Here is a tiny trained network, its code and every weight. The questions are about switching its units off for an input and a target symbol, where a switched-off unit gives its printed mean instead of its output.

import numpy as np


def w(rows, s, z=0):
    codes = np.array(rows[::2]) - 128.0
    scale = np.full(codes.shape[1], s)
    scale[-1] = z or s
    return codes * scale


def norm(h):
    return h / np.sqrt((h * h).mean(-1, keepdims=True) + 1e-5)


def f(y):
    return y / 2 * (1 + np.tanh(0.7978845608 * (y + 0.044715 * y**3)))


def softmax(a):
    e = np.exp(a - a.max(-1, keepdims=True))
    return e / e.sum(-1, keepdims=True)


def log_softmax(a):
    a = a - a.max(-1, keepdims=True)
    return a - np.log(np.exp(a).sum(-1, keepdims=True))


def net(x, mask):
    ids = ['ΛΞΠΨβγδζηθμ'.index(c) for c in x.split()]
    T = len(ids)
    res = E[ids] + P[:T]
    u = 0
    for l in range(3):
        q, k, v = (norm(res) @ M[l].T for M in (Q, K, V))
        z = softmax(np.where(np.tri(T) > 0, q @ k.T / 3**0.5, -1e9)) @ v
        res = res + np.where(mask[u], z, O[l][:, -1]) @ O[l][:, :-1]
        u += 1
        y = f(norm(res) @ A[l][:, :-1].T + A[l][:, -1])
        res = res + np.where(mask[u : u + 12], y, B[l][:, -1]) @ B[l][:, :-1]
        u += 12
    return log_softmax(norm(res)[-1] @ U[:, :-1].T + U[:, -1])


Q, K, V, O, A, B = {}, {}, {}, {}, {}, {}
E = w([
[135,88,105,98],'Λ',
[109,73,116,127],'Ξ',
[75,99,170,113],'Π',
[115,139,78,104],'Ψ',
[96,95,124,111],'β',
[116,118,100,77],'γ',
[77,139,159,110],'δ',
[138,146,125,139],'ζ',
[128,90,80,116],'η',
[250,149,137,127],'θ',
[84,117,141,151],'μ',
],0.022)
P = w([
[118,144,74,117],'0',
[139,164,170,156],'1',
[153,1,169,53],'2',
[78,129,88,128],'3',
[137,163,173,156],'4',
[180,74,171,31],'5',
[78,130,88,126],'6',
],0.02)
Q[0] = w([
[124,178,180,254],'L0H0',
[115,163,217,154],'L0H0',
[76,108,142,106],'L0H0',
],0.0091)
K[0] = w([
[150,133,230,226],'L0H0',
[158,124,255,162],'L0H0',
[177,120,157,71],'L0H0',
],0.0083)
V[0] = w([
[34,71,84,94],'L0H0',
[117,183,172,3],'L0H0',
[205,74,186,35],'L0H0',
],0.0023)
O[0] = w([
[100,14,202,201,251],'L0H0',
[204,75,168,149,173],'L0H0',
[255,133,75,180,119],'L0H0',
],0.0026,0.0014)
A[0] = w([
[111,103,126,125,73],'L0N0',
[205,79,133,252,157],'L0N1',
[119,126,57,84,67],'L0N2',
[197,85,185,48,19],'L0N3',
[133,136,119,201,4],'L0N4',
[176,94,52,203,26],'L0N5',
[137,156,116,127,88],'L0N6',
[146,159,182,61,21],'L0N7',
[156,92,120,127,55],'L0N8',
[176,167,207,162,195],'L0N9',
[154,89,155,71,74],'L0N10',
[126,118,104,227,69],'L0N11',
],0.016,0.0039)
B[0] = w([
[160,105,125,114,141],'L0N0',
[19,45,88,162,176],'L0N1',
[84,117,186,171,209],'L0N2',
[95,13,212,1,255],'L0N3',
[47,130,123,127,125],'L0N4',
[33,124,98,55,146],'L0N5',
[135,153,134,122,121],'L0N6',
[155,161,91,96,168],'L0N7',
[49,123,128,98,139],'L0N8',
[141,163,167,243,203],'L0N9',
[124,92,171,10,206],'L0N10',
[57,101,101,91,140],'L0N11',
],0.0097,0.0073)
Q[1] = w([
[123,118,6,122],'L1H0',
[136,169,175,192],'L1H0',
[199,124,170,166],'L1H0',
],0.022)
K[1] = w([
[213,83,76,77],'L1H0',
[112,156,144,252],'L1H0',
[111,169,211,152],'L1H0',
],0.011)
V[1] = w([
[188,201,48,115],'L1H0',
[208,130,3,161],'L1H0',
[76,153,141,199],'L1H0',
],0.0058)
O[1] = w([
[50,108,62,202,6],'L1H0',
[2,52,102,239,1],'L1H0',
[171,72,26,169,114],'L1H0',
],0.0092,0.0046)
A[1] = w([
[138,66,105,59,130],'L1N0',
[67,150,123,83,100],'L1N1',
[195,113,130,91,42],'L1N2',
[190,10,119,131,82],'L1N3',
[207,82,73,97,3],'L1N4',
[168,154,74,161,3],'L1N5',
[199,147,175,176,201],'L1N6',
[117,173,138,152,5],'L1N7',
[102,28,104,166,106],'L1N8',
[162,18,155,182,53],'L1N9',
[101,196,204,221,39],'L1N10',
[94,130,95,144,62],'L1N11',
],0.012,0.0033)
B[1] = w([
[128,235,174,154,254],'L1N0',
[192,121,158,164,198],'L1N1',
[49,127,48,122,157],'L1N2',
[70,88,130,50,174],'L1N3',
[64,234,141,73,131],'L1N4',
[184,193,72,144,122],'L1N5',
[205,8,140,198,163],'L1N6',
[93,97,126,65,119],'L1N7',
[131,80,64,39,151],'L1N8',
[91,150,182,255,149],'L1N9',
[150,80,210,87,178],'L1N10',
[184,108,88,123,120],'L1N11',
],0.0077,0.0067)
Q[2] = w([
[226,90,135,100],'L2H0',
[192,66,113,206],'L2H0',
[196,5,69,112],'L2H0',
],0.018)
K[2] = w([
[204,78,251,108],'L2H0',
[157,64,184,250],'L2H0',
[141,14,250,137],'L2H0',
],0.013)
V[2] = w([
[47,84,210,83],'L2H0',
[254,141,195,124],'L2H0',
[221,8,46,17],'L2H0',
],0.0087)
O[2] = w([
[23,63,177,106,254],'L2H0',
[114,184,123,67,156],'L2H0',
[182,61,143,7,204],'L2H0',
],0.013,0.0041)
A[2] = w([
[143,34,138,159,64],'L2N0',
[79,60,38,148,47],'L2N1',
[167,166,119,219,128],'L2N2',
[171,134,202,166,123],'L2N3',
[133,137,7,131,33],'L2N4',
[186,40,96,91,74],'L2N5',
[165,102,36,196,190],'L2N6',
[113,126,34,91,180],'L2N7',
[20,153,133,105,48],'L2N8',
[190,213,105,116,3],'L2N9',
[199,171,154,84,139],'L2N10',
[200,97,95,84,70],'L2N11',
],0.016,0.006)
B[2] = w([
[199,118,184,84,181],'L2N0',
[128,146,31,200,151],'L2N1',
[140,105,54,53,234],'L2N2',
[62,197,99,117,220],'L2N3',
[29,132,90,187,134],'L2N4',
[70,154,137,207,235],'L2N5',
[171,84,159,78,183],'L2N6',
[74,212,211,69,149],'L2N7',
[215,134,163,114,197],'L2N8',
[71,11,161,136,157],'L2N9',
[92,101,63,133,253],'L2N10',
[191,172,135,186,187],'L2N11',
],0.012,0.0054)
U = w([
[105,94,189,104,151],'Λ',
[132,186,118,28,95],'Ξ',
[56,160,180,192,140],'Π',
[167,227,209,135,86],'Ψ',
[213,101,195,185,103],'β',
[89,225,79,121,170],'γ',
[160,109,39,114,153],'δ',
[254,172,118,101,73],'ζ',
[115,53,116,201,137],'η',
[17,124,71,127,87],'θ',
[170,154,109,199,255],'μ',
],0.024,0.0091)

Each question gives the input, a string of symbols that net reads in full, and the target symbol t.
The units are the heads (3 rows each of Q, K, V and O) and the neurons (one row each of A and B). Each row of codes is followed by its name. A weight is (code - 128) times the scale printed after its matrix; where a second scale follows, it is the last column's (O, A, B and U).
mask holds one flag per unit, layer by layer, with each layer's heads first. A switched-off unit (its flag False) gives its mean, the last column of its rows in O or B, instead of its output. The means were averaged over made-up inputs and are rounded, as every weight is.
A unit's drop is (log p(t) with every unit on - log p(t) with that unit switched off) / (log p(t) with every unit on - log p(t) with every unit switched off).
The circuit of an input: a set's keep is (log p(t) with only the set's units on - log p(t) with every unit switched off) / (log p(t) with every unit on - log p(t) with every unit switched off). Starting from the 12 units with the biggest drops (on a tie, the unit counted first), units are removed one at a time, each time the one whose removal leaves the highest keep (on an exact tie, the one counted first), for as long as the keep stays at least 0.8.
circuit, biggest first: the units of the circuit, biggest drop first
unit that matters most: the unit with the biggest drop
top k neurons: the k neurons with the biggest drops, biggest first
k most important neurons of layer l: the k neurons of layer l with the biggest drops, biggest first
input γ μ θ ζ, target γ: top 2 neurons -> [L0N2 L0N9]
input γ μ γ η η, target θ: circuit, biggest first -> [L0N1]
input Π Λ γ Ξ μ, target Π: circuit, biggest first -> [L2H0 L0N3]
input δ γ Ψ Ψ, target θ: top 2 neurons -> [L0N10 L0N3]
input μ γ Ψ Ψ δ ζ β, target ζ: top 2 neurons -> [L0N2 L0N9]
input β μ η Ξ Λ Λ Π, target Π: top 2 neurons -> [L0N10 L0N3]
input Λ Ψ μ δ, target Ψ: top 3 neurons -> [L0N2 L0N3 L0N1]
input Π γ β Λ, target Ξ: circuit, biggest first -> [L0N1 L0N3]
input γ θ μ Λ η ζ μ, target γ: 4 most important neurons of layer 0 -> [L0N2 L0N9 L0N3 L0N10]
input θ θ θ γ β θ Π, target η: 2 most important neurons of layer 0 -> [L0N3 L0N10]
input γ Ψ μ Ψ, target γ: top 3 neurons -> [L0N9 L0N3 L0N2]
input θ η μ Π, target η: top 4 neurons -> [L0N9 L0N3 L0N10 L2N1]
input Ψ β Π η Ξ, target η: top 4 neurons -> [L0N1 L0N3 L1N9 L2N1]
input δ β Ξ μ γ θ Ξ, target θ: top 4 neurons -> [L0N1 L0N10 L0N9 L0N3]
input Λ δ β Π, target Ψ: unit that matters most -> L0N2
input θ Π γ δ δ θ η, target η: top 2 neurons -> [L0N3 L0N2]
input Λ ζ Π ζ, target Ψ: 2 most important neurons of layer 0 -> [L0N2 L0N9]
input ζ γ δ Ξ Ψ θ γ, target δ: 3 most important neurons of layer 0 -> [L0N10 L0N9 L0N3]
input Π θ Ψ β, target Ξ: top 2 neurons -> [L0N9 L0N1]
input γ Ξ Ξ γ Λ β Π, target γ: top 2 neurons -> [L0N2 L0N3]
input θ δ μ γ γ γ δ, target η: top 3 neurons -> [L0N3 L0N10 L0N9]
input Π Π Λ Π δ, target γ: top 3 neurons -> [L2N3 L0N9 L0N3]
input δ γ η δ η ζ ζ, target θ: unit that matters most -> L1H0
input Λ Ξ μ η γ Π θ, target Ψ: 4 most important neurons of layer 0 -> [L0N2 L0N5 L0N3 L0N1]
input Ξ ζ Ψ γ θ, target β: 2 most important neurons of layer 1 -> [L1N6 L1N10]
input μ δ γ ζ δ β γ, target ζ: 3 most important neurons of layer 0 -> [L0N9 L0N3 L0N10]
input η δ μ δ Π, target Ψ: unit that matters most -> L1N10
